Below are the code and all the weights of a small trained network. Each question names an input and a class and asks about switching units off, where a switched-off unit gives its printed mean instead of its output.

import numpy as np


def w(rows, s, z=0):
    codes = np.array(rows[::2]) - 128.0
    scale = np.full(codes.shape[1], s)
    scale[-1] = z or s
    return codes * scale


def norm(h):
    return h / np.sqrt((h * h).mean(-1, keepdims=True) + 1e-5)


def f(y):
    return y / 2 * (1 + np.tanh(0.7978845608 * (y + 0.044715 * y**3)))


def log_softmax(a):
    a = a - a.max(-1, keepdims=True)
    return a - np.log(np.exp(a).sum(-1, keepdims=True))


def net(x, mask):
    res = np.array(x, float).reshape(1, 6) / 4 @ E
    u = 0
    for l in range(2):
        y = f(norm(res) @ A[l][:, :-1].T + A[l][:, -1])
        res = res + np.where(mask[u : u + 15], y, B[l][:, -1]) @ B[l][:, :-1]
        u += 15
    return log_softmax(norm(res)[-1] @ U[:, :-1].T + U[:, -1])


A, B = {}, {}
E = w([
[129,124,125,130,128],'x0',
[134,194,124,74,135],'x1',
[122,50,136,192,116],'x2',
[112,210,98,184,1],'x3',
[68,177,85,187,233],'x4',
[41,68,73,89,60],'x5',
],0.0064)
A[0] = w([
[102,150,176,82,184,109],'0.n1',
[87,181,138,157,88,184],'0.n2',
[193,184,120,118,142,171],'0.n3',
[98,141,99,161,79,117],'0.n4',
[135,99,139,124,86,129],'0.n5',
[72,136,132,147,169,101],'0.n6',
[164,109,177,97,121,151],'0.n7',
[108,121,121,146,153,93],'0.n8',
[10,133,97,94,106,8],'0.n9',
[138,144,131,93,168,98],'0.n10',
[150,165,197,159,163,110],'0.n11',
[44,93,86,76,113,107],'0.n12',
[128,107,180,149,152,180],'0.n13',
[104,131,123,111,176,179],'0.n14',
[142,146,111,128,165,155],'0.n15',
],0.014,0.0017)
B[0] = w([
[149,105,138,163,99,197],'0.n1',
[231,50,5,199,195,248],'0.n2',
[107,108,149,206,74,223],'0.n3',
[162,167,110,195,171,235],'0.n4',
[163,141,97,117,113,187],'0.n5',
[41,115,108,130,97,180],'0.n6',
[105,42,111,82,107,204],'0.n7',
[150,115,109,80,110,145],'0.n8',
[106,144,183,127,84,252],'0.n9',
[130,107,75,102,127,166],'0.n10',
[103,70,226,182,107,223],'0.n11',
[159,174,255,173,150,252],'0.n12',
[124,216,117,112,81,182],'0.n13',
[95,70,70,105,178,177],'0.n14',
[86,120,149,149,121,161],'0.n15',
],0.007,0.0047)
A[1] = w([
[115,118,188,66,219,74],'1.n1',
[123,1,80,94,213,96],'1.n2',
[146,111,180,234,152,177],'1.n3',
[118,65,97,81,178,116],'1.n4',
[37,180,90,190,229,192],'1.n5',
[107,85,110,72,168,75],'1.n6',
[146,192,167,140,54,144],'1.n7',
[218,122,150,66,22,148],'1.n8',
[149,24,246,97,169,104],'1.n9',
[189,79,141,84,101,2],'1.n10',
[88,99,205,52,209,100],'1.n11',
[146,87,219,219,174,160],'1.n12',
[85,48,143,134,42,107],'1.n13',
[209,61,65,102,118,140],'1.n14',
[126,82,87,134,106,135],'1.n15',
],0.0087,0.002)
B[1] = w([
[151,159,87,127,125,153],'1.n1',
[221,142,96,183,112,174],'1.n2',
[77,161,153,25,104,253],'1.n3',
[201,133,46,186,33,142],'1.n4',
[105,16,148,44,197,209],'1.n5',
[204,185,103,201,153,134],'1.n6',
[101,169,162,163,123,176],'1.n7',
[72,70,89,62,254,215],'1.n8',
[70,220,78,235,126,235],'1.n9',
[131,81,173,103,173,153],'1.n10',
[171,170,105,156,32,177],'1.n11',
[179,206,150,25,49,255],'1.n12',
[87,149,139,112,104,189],'1.n13',
[111,135,133,119,234,166],'1.n14',
[171,159,74,170,253,145],'1.n15',
],0.0062,0.0073)
U = w([
[134,158,204,149,104,226],'0',
[218,144,51,231,143,10],'1',
[123,5,139,121,191,130],'2',
],0.011,0.0014)

Each question gives the input, the list of numbers given to net, and the class t.
The units are the neurons (one row each of A and B). Each row of codes is followed by its name. A weight is (code - 128) times the scale printed after its matrix; where a second scale follows, it is the last column's (A, B and U).
mask holds one flag per neuron, layer by layer. A switched-off neuron (its flag False) gives its mean, the last column of its row in B, instead of its output. The means were averaged over made-up inputs and are rounded, as every weight is.
A unit's drop is (log p(t) with every unit on - log p(t) with that unit switched off) / (log p(t) with every unit on - log p(t) with every unit switched off).
The circuit of an input: a set's keep is (log p(t) with only the set's units on - log p(t) with every unit switched off) / (log p(t) with every unit on - log p(t) with every unit switched off). Starting from the 12 units with the biggest drops (on a tie, the unit counted first), units are removed one at a time, each time the one whose removal leaves the highest keep (on an exact tie, the one counted first), for as long as the keep stays at least 0.8.
units of the circuit, in order: the units of the circuit, biggest drop first
top k neurons: the k neurons with the biggest drops, biggest first
top k neurons in layer l: the k neurons of layer l with the biggest drops, biggest first
drop of u: that unit's drop, to one decimal
input [3,-3,7,3,5,-4], class 2: top neuron -> 1.n5
input [8,-4,2,4,8,-8], class 0: units of the circuit, in order -> 0.n11; 1.n3
input [-6,-2,-4,4,-6,4], class 2: units of the circuit, in order -> 1.n8; 1.n12
input [8,-6,-2,-1,5,5], class 0: top 3 neurons in layer 0 -> 0.n12; 0.n9; 0.n2
input [-7,4,2,7,8,-4], class 2: units of the circuit, in order -> 1.n5; 1.n9; 0.n12
input [5,4,7,3,6,4], class 2: top 2 neurons -> 1.n5; 0.n2
input [8,8,3,-3,7,7], class 0: top 2 neurons -> 0.n12; 0.n9
input [-8,-7,-4,0,5,-8], class 0: units of the circuit, in order -> 0.n11; 1.n12
input [1,-4,-2,-6,0,-7], class 0: top 2 neurons -> 0.n11; 0.n2
input [-5,1,8,6,-7,-3], class 2: top 2 neurons -> 1.n8; 1.n9
input [-5,-6,-5,-8,8,5], class 1: top 2 neurons in layer 1 -> 1.n2; 1.n4
input [0,-6,7,-3,2,-5], class 0: top 2 neurons -> 0.n2; 0.n13
input [3,-3,-1,-6,3,7], class 0: top 2 neurons -> 0.n12; 0.n2
input [-8,-2,-4,-5,-1,6], class 0: units of the circuit, in order -> 0.n12
input [1,-2,-4,2,6,-5], class 2: top 2 neurons -> 1.n5; 0.n12
input [6,-4,8,1,-5,7], class 0: top 2 neurons in layer 1 -> 1.n5; 1.n13
input [8,-8,2,-2,5,-6], class 0: top 2 neurons in layer 1 -> 1.n12; 1.n8
input [5,3,0,-1,7,8], class 0: top 3 neurons -> 0.n12; 0.n9; 1.n8
input [2,7,-8,-8,-6,-5], class 1: top 2 neurons -> 1.n9; 0.n12
input [8,0,-7,2,7,2], class 2: units of the circuit, in order -> 1.n5
input [-7,6,-8,1,-8,-3], class 2: drop of 1.n8 -> 0.4
input [4,7,-8,-3,6,0], class 2: drop of 1.n9 -> 0.1
input [1,4,-2,-8,3,-4], class 1: drop of 0.n12 -> 0.1
input [-1,-8,0,2,4,-1], class 2: drop of 1.n5 -> 0.4
